Here is a tiny trained network, its code and every weight. The questions are about switching its units off for an input and a target symbol, where a switched-off unit gives its printed mean instead of its output.

import numpy as np


def w(rows, s, z=0):
    codes = np.array(rows[::2]) - 128.0
    scale = np.full(codes.shape[1], s)
    scale[-1] = z or s
    return codes * scale


def norm(h):
    return h / np.sqrt((h * h).mean(-1, keepdims=True) + 1e-5)


def f(y):
    return np.maximum(y, 0)


def softmax(a):
    e = np.exp(a - a.max(-1, keepdims=True))
    return e / e.sum(-1, keepdims=True)


def log_softmax(a):
    a = a - a.max(-1, keepdims=True)
    return a - np.log(np.exp(a).sum(-1, keepdims=True))


def net(x, mask):
    ids = ['αβγδεζθλμπτφψω'.index(c) for c in x.split()]
    T = len(ids)
    res = E[ids] + P[:T]
    u = 0
    for l in range(3):
        q, k, v = (norm(res) @ M[l].T for M in (Q, K, V))
        z = softmax(np.where(np.tri(T) > 0, q @ k.T / 3**0.5, -1e9)) @ v
        res = res + np.where(mask[u], z, O[l][:, -1]) @ O[l][:, :-1]
        u += 1
        y = f(norm(res) @ A[l][:, :-1].T + A[l][:, -1])
        res = res + np.where(mask[u : u + 8], y, B[l][:, -1]) @ B[l][:, :-1]
        u += 8
    return log_softmax(norm(res)[-1] @ U[:, :-1].T + U[:, -1])


Q, K, V, O, A, B = {}, {}, {}, {}, {}, {}
E = w([
[84,116,91],'α',
[97,80,155],'β',
[83,95,111],'γ',
[162,127,168],'δ',
[189,255,171],'ε',
[141,34,191],'ζ',
[98,44,160],'θ',
[216,166,172],'λ',
[190,114,205],'μ',
[196,222,182],'π',
[88,192,77],'τ',
[99,220,112],'φ',
[160,174,153],'ψ',
[51,96,77],'ω',
],0.0097)
P = w([
[112,66,121],'0',
[254,56,62],'1',
[85,193,196],'2',
[190,91,85],'3',
[91,173,175],'4',
[158,145,56],'5',
[111,152,201],'6',
[181,65,114],'7',
[81,147,164],'8',
[187,111,99],'9',
[101,144,173],'10',
[186,81,112],'11',
[75,142,145],'12',
[177,115,92],'13',
],0.0096)
Q[0] = w([
[144,225,115],'0.h1',
[200,216,255],'0.h1',
[193,21,61],'0.h1',
],0.0062)
K[0] = w([
[126,208,98],'0.h1',
[64,167,254],'0.h1',
[70,91,87],'0.h1',
],0.0085)
V[0] = w([
[207,1,57],'0.h1',
[156,182,141],'0.h1',
[87,166,155],'0.h1',
],0.0071)
O[0] = w([
[253,113,248,254],'0.h1',
[64,194,106,98],'0.h1',
[98,114,88,86],'0.h1',
],0.0057,0.00098)
A[0] = w([
[123,81,55,82],'0.n1',
[87,90,105,18],'0.n2',
[200,155,62,225],'0.n3',
[60,141,254,198],'0.n4',
[69,148,218,249],'0.n5',
[172,79,149,102],'0.n6',
[15,199,253,57],'0.n7',
[174,201,141,110],'0.n8',
],0.008,0.0011)
B[0] = w([
[175,100,175,137],'0.n1',
[132,126,182,134],'0.n2',
[169,63,107,194],'0.n3',
[86,245,139,239],'0.n4',
[88,215,148,219],'0.n5',
[174,82,172,208],'0.n6',
[147,255,128,254],'0.n7',
[115,81,86,170],'0.n8',
],0.013,0.0052)
Q[1] = w([
[227,169,137],'1.h1',
[126,106,2],'1.h1',
[145,110,136],'1.h1',
],0.0088)
K[1] = w([
[225,255,94],'1.h1',
[140,53,35],'1.h1',
[88,131,143],'1.h1',
],0.0089)
V[1] = w([
[157,45,176],'1.h1',
[101,211,76],'1.h1',
[87,253,57],'1.h1',
],0.0053)
O[1] = w([
[49,135,87,48],'1.h1',
[219,122,175,205],'1.h1',
[255,118,191,254],'1.h1',
],0.0068,0.001)
A[1] = w([
[156,177,128,138],'1.n1',
[169,155,232,135],'1.n2',
[42,226,2,120],'1.n3',
[200,70,48,101],'1.n4',
[22,137,93,66],'1.n5',
[45,213,164,145],'1.n6',
[150,104,31,248],'1.n7',
[204,193,88,108],'1.n8',
],0.0085,0.0016)
B[1] = w([
[92,137,94,182],'1.n1',
[122,32,41,233],'1.n2',
[252,40,189,239],'1.n3',
[211,107,210,227],'1.n4',
[118,255,81,153],'1.n5',
[213,187,108,255],'1.n6',
[174,46,206,186],'1.n7',
[33,150,100,193],'1.n8',
],0.01,0.0053)
Q[2] = w([
[132,65,97],'2.h1',
[3,178,125],'2.h1',
[179,98,145],'2.h1',
],0.015)
K[2] = w([
[120,62,102],'2.h1',
[250,166,211],'2.h1',
[65,97,95],'2.h1',
],0.014)
V[2] = w([
[51,214,204],'2.h1',
[1,105,86],'2.h1',
[129,163,24],'2.h1',
],0.013)
O[2] = w([
[105,6,164,255],'2.h1',
[26,79,9,86],'2.h1',
[26,150,148,248],'2.h1',
],0.012,0.0026)
A[2] = w([
[44,204,102,254],'2.n1',
[157,98,106,160],'2.n2',
[60,156,37,125],'2.n3',
[8,110,171,126],'2.n4',
[39,153,167,124],'2.n5',
[54,46,193,151],'2.n6',
[181,145,153,195],'2.n7',
[102,123,123,99],'2.n8',
],0.014,0.0027)
B[2] = w([
[66,254,115,187],'2.n1',
[123,175,93,174],'2.n2',
[121,196,193,152],'2.n3',
[212,148,83,147],'2.n4',
[156,211,100,152],'2.n5',
[76,229,172,183],'2.n6',
[60,115,120,254],'2.n7',
[155,138,121,134],'2.n8',
],0.021,0.0075)
U = w([
[77,137,86,107],'α',
[98,106,219,120],'β',
[82,120,124,124],'γ',
[198,160,89,84],'δ',
[117,141,212,117],'ε',
[189,70,74,242],'ζ',
[86,59,155,254],'θ',
[157,174,17,74],'λ',
[189,141,142,72],'μ',
[185,94,204,95],'π',
[189,118,181,100],'τ',
[75,251,114,152],'φ',
[146,196,189,167],'ψ',
[73,135,87,117],'ω',
],0.012,0.0034)

Each question gives the input, a string of symbols that net reads in full, and the target symbol t.
The units are the heads (3 rows each of Q, K, V and O) and the neurons (one row each of A and B). Each row of codes is followed by its name. A weight is (code - 128) times the scale printed after its matrix; where a second scale follows, it is the last column's (O, A, B and U).
mask holds one flag per unit, layer by layer, with each layer's heads first. A switched-off unit (its flag False) gives its mean, the last column of its rows in O or B, instead of its output. The means were averaged over made-up inputs and are rounded, as every weight is.
A unit's drop is (log p(t) with every unit on - log p(t) with that unit switched off) / (log p(t) with every unit on - log p(t) with every unit switched off).
unit that matters most: the unit with the biggest drop
k most important neurons: the k neurons with the biggest drops, biggest first
top k neurons in layer l: the k neurons of layer l with the biggest drops, biggest first
input ζ θ ζ θ φ φ δ δ, target ζ: 4 most important neurons	[0.n7, 0.n6, 1.n3, 1.n4]
input θ λ ζ φ β ε θ τ φ τ, target θ: top 4 neurons in layer 1	[1.n4, 1.n3, 1.n2, 1.n5]
input θ ε δ θ ζ π, target θ: 2 most important neurons	[0.n7, 1.n3]
input λ ζ λ π ζ ε μ β λ ω θ ψ, target λ: 3 most important neurons	[1.n3, 0.n7, 1.n6]
input θ τ λ θ ζ π ζ θ δ ε, target θ: top 2 neurons in layer 0	[0.n7, 0.n8]
input θ λ ω ζ ψ θ λ ε ζ ψ, target θ: 4 most important neurons	[0.n7, 1.n4, 1.n3, 1.n2]
input ζ ζ ζ ζ θ ζ π τ θ ζ γ ζ ζ π, target ζ: unit that matters most	0.h1
input λ ζ ζ α θ λ φ π, target λ: top 3 neurons in layer 1	[1.n3, 1.n6, 1.n8]
input θ θ ζ π γ λ π π, target θ: 2 most important neurons	[0.n7, 1.n4]
input θ θ ω τ θ π π ε β λ, target θ: 3 most important neurons	[0.n7, 1.n4, 1.n3]
input ζ τ ζ ζ λ γ π ψ ζ α ω ω λ α, target ζ: 4 most important neurons	[0.n7, 0.n6, 1.n3, 1.n4]
input λ θ β θ τ α α θ γ ψ β ζ, target λ: 2 most important neurons	[1.n3, 0.n7]
input λ μ ζ ψ λ τ β ω, target λ: top 4 neurons in layer 1	[1.n3, 1.n6, 1.n8, 1.n4]
input λ θ τ π, target λ: top 3 neurons in layer 1	[1.n3, 1.n6, 1.n2]
input ζ ζ δ ψ φ θ π ζ, target ζ: 3 most important neurons	[0.n7, 0.n6, 1.n3]
input ζ π ψ ε, target ζ: 3 most important neurons	[0.n7, 0.n6, 1.n3]
input θ ζ λ ω, target θ: unit that matters most	0.n7
input θ ζ φ π δ π λ δ, target θ: top 4 neurons in layer 1	[1.n4, 1.n2, 1.n3, 1.n5]
input λ ω ω θ ψ ζ ζ μ, target λ: top 4 neurons in layer 0	[0.n7, 0.n4, 0.n6, 0.n5]
input θ ζ ζ α, target θ: top neuron in layer 2	[2.n6]
